Below are the code and all the weights of a small trained network. Each question names an input and a target symbol and asks about switching units off, where a switched-off unit gives its printed mean instead of its output.

import numpy as np


def w(rows, s, z=0):
    codes = np.array(rows[::2]) - 128.0
    scale = np.full(codes.shape[1], s)
    scale[-1] = z or s
    return codes * scale


def norm(h):
    return h / np.sqrt((h * h).mean(-1, keepdims=True) + 1e-5)


def f(y):
    return np.maximum(y, 0)


def softmax(a):
    e = np.exp(a - a.max(-1, keepdims=True))
    return e / e.sum(-1, keepdims=True)


def log_softmax(a):
    a = a - a.max(-1, keepdims=True)
    return a - np.log(np.exp(a).sum(-1, keepdims=True))


def net(x, mask):
    ids = ['ΞΠαβδεηθμστφψ'.index(c) for c in x.split()]
    T = len(ids)
    res = E[ids] + P[:T]
    r = norm(res)
    for j in range(2):
        rows = slice(2 * j, 2 * j + 2)
        q, k, v = (r @ M[0][rows].T for M in (Q, K, V))
        z = softmax(np.where(np.tri(T) > 0, q @ k.T / 2**0.5, -1e9)) @ v
        o = O[0][rows]
        res = res + np.where(mask[j], z, o[:, -1]) @ o[:, :-1]
    y = f(norm(res) @ A[0][:, :-1].T + A[0][:, -1])
    res = res + np.where(mask[2:18], y, B[0][:, -1]) @ B[0][:, :-1]
    return log_softmax(norm(res)[-1] @ U[:, :-1].T + U[:, -1])


Q, K, V, O, A, B = {}, {}, {}, {}, {}, {}
E = w([
[113,140,104,63],'Ξ',
[150,199,171,55],'Π',
[55,148,84,55],'α',
[119,172,151,108],'β',
[80,126,92,83],'δ',
[96,178,130,68],'ε',
[242,157,202,144],'η',
[209,67,178,218],'θ',
[165,60,97,144],'μ',
[173,185,168,43],'σ',
[71,138,88,68],'τ',
[189,229,7,224],'φ',
[80,151,153,156],'ψ',
],0.015)
P = w([
[2,184,236,184],'0',
[71,252,189,80],'1',
[89,191,146,91],'2',
[101,177,124,72],'3',
[124,167,109,59],'4',
[138,154,102,57],'5',
[156,139,97,54],'6',
[166,130,91,54],'7',
],0.0053)
Q[0] = w([
[176,189,96,1],'head 1',
[157,197,104,172],'head 1',
[55,115,154,85],'head 2',
[64,171,174,130],'head 2',
],0.0093)
K[0] = w([
[131,206,3,160],'head 1',
[190,159,152,119],'head 1',
[2,88,146,47],'head 2',
[175,62,172,38],'head 2',
],0.0093)
V[0] = w([
[182,142,22,190],'head 1',
[127,21,154,96],'head 1',
[22,30,3,115],'head 2',
[207,172,96,195],'head 2',
],0.0071)
O[0] = w([
[169,154,2,81,95],'head 1',
[138,85,187,70,88],'head 1',
[160,201,182,167,5],'head 2',
[102,204,122,159,116],'head 2',
],0.0085,0.0025)
A[0] = w([
[41,136,148,75,255],'neuron 1',
[63,195,166,126,129],'neuron 2',
[45,146,116,44,126],'neuron 3',
[187,170,87,89,101],'neuron 4',
[57,73,100,222,127],'neuron 5',
[195,101,202,141,79],'neuron 6',
[140,83,171,76,128],'neuron 7',
[106,88,168,194,214],'neuron 8',
[85,77,44,153,161],'neuron 9',
[178,178,55,125,223],'neuron 10',
[119,161,181,71,93],'neuron 11',
[104,190,76,87,163],'neuron 12',
[154,146,157,75,72],'neuron 13',
[106,86,127,127,99],'neuron 14',
[92,106,95,236,176],'neuron 15',
[142,244,210,188,216],'neuron 16',
],0.011,0.0044)
B[0] = w([
[206,144,199,113,253],'neuron 1',
[175,103,105,151,188],'neuron 2',
[138,164,187,119,231],'neuron 3',
[107,37,167,201,192],'neuron 4',
[147,215,173,85,155],'neuron 5',
[90,173,114,155,192],'neuron 6',
[138,158,10,92,217],'neuron 7',
[134,196,248,71,183],'neuron 8',
[152,237,221,171,188],'neuron 9',
[35,116,152,239,220],'neuron 10',
[184,131,106,77,204],'neuron 11',
[199,145,237,205,208],'neuron 12',
[142,92,9,111,176],'neuron 13',
[48,179,97,125,146],'neuron 14',
[230,220,196,87,158],'neuron 15',
[99,227,253,37,217],'neuron 16',
],0.0053,0.0072)
U = w([
[148,180,197,79,162],'Ξ',
[226,158,68,122,178],'Π',
[174,6,103,139,253],'α',
[98,99,123,115,134],'β',
[137,126,118,127,34],'δ',
[118,128,123,149,94],'ε',
[117,185,109,196,131],'η',
[109,103,119,121,122],'θ',
[133,103,159,189,90],'μ',
[123,115,120,120,68],'σ',
[130,106,127,134,80],'τ',
[117,117,114,137,104],'φ',
[118,117,112,124,76],'ψ',
],0.014,0.0061)

Each question gives the input, a string of symbols that net reads in full, and the target symbol t.
The units are the heads (2 rows each of Q, K, V and O) and the neurons (one row each of A and B). Each row of codes is followed by its name. A weight is (code - 128) times the scale printed after its matrix; where a second scale follows, it is the last column's (O, A, B and U).
mask holds one flag per unit, heads first, then neurons. A switched-off unit (its flag False) gives its mean, the last column of its rows in O or B, instead of its output. The means were averaged over made-up inputs and are rounded, as every weight is.
A unit's drop is (log p(t) with every unit on - log p(t) with that unit switched off) / (log p(t) with every unit on - log p(t) with every unit switched off).
most important unit: the unit with the biggest drop
top k neurons: the k neurons with the biggest drops, biggest first
heads that matter: for each layer, one digit per head in row order, 1 if its drop is at least 0.15 and else 0, layers parted by /
drop of u: that unit's drop, to one decimal
input τ δ φ θ μ η η σ, target Π: heads that matter : 10
input θ δ μ η φ δ, target η: heads that matter : 10
input τ μ θ η η σ η σ, target Π: heads that matter : 01
input η τ α φ μ, target η: heads that matter : 00
input Ξ η α δ η Ξ, target Π: heads that matter : 11
input μ μ η η, target Π: most important unit : head 2
input μ η φ Ξ θ, target Ξ: heads that matter : 01
input σ μ σ τ μ θ, target Ξ: heads that matter : 00
input σ θ μ σ μ, target Π: top 3 neurons : [neuron 16; neuron 9; neuron 4]
input μ η φ μ μ, target η: heads that matter : 01
input Π φ Π, target η: heads that matter : 10
input μ η μ μ φ η, target η: top 2 neurons : [neuron 10; neuron 1]
input δ μ Π Ξ μ, target Π: top 3 neurons : [neuron 16; neuron 4; neuron 7]
input μ μ μ μ ψ η δ μ, target α: heads that matter : 10
input η η μ μ η, target α: top neuron : [neuron 4]
input Ξ Ξ σ μ φ τ, target η: top 2 neurons : [neuron 10; neuron 16]
input η η η, target α: top 2 neurons : [neuron 16; neuron 9]
input μ β φ μ α, target η: top 2 neurons : [neuron 10; neuron 16]
input θ τ μ θ η μ α η, target Π: top 2 neurons : [neuron 13; neuron 12]
input β μ θ τ Ξ θ Ξ Ξ, target Π: top 4 neurons : [neuron 16; neuron 13; neuron 7; neuron 8]
input μ φ β, target η: drop of head 1 : 1.5
input δ η φ β τ, target η: drop of neuron 10 : 0.2
input μ μ μ Π μ, target α: drop of head 1 : 1.5
input η Ξ φ σ, target η: drop of neuron 10 : 0.7
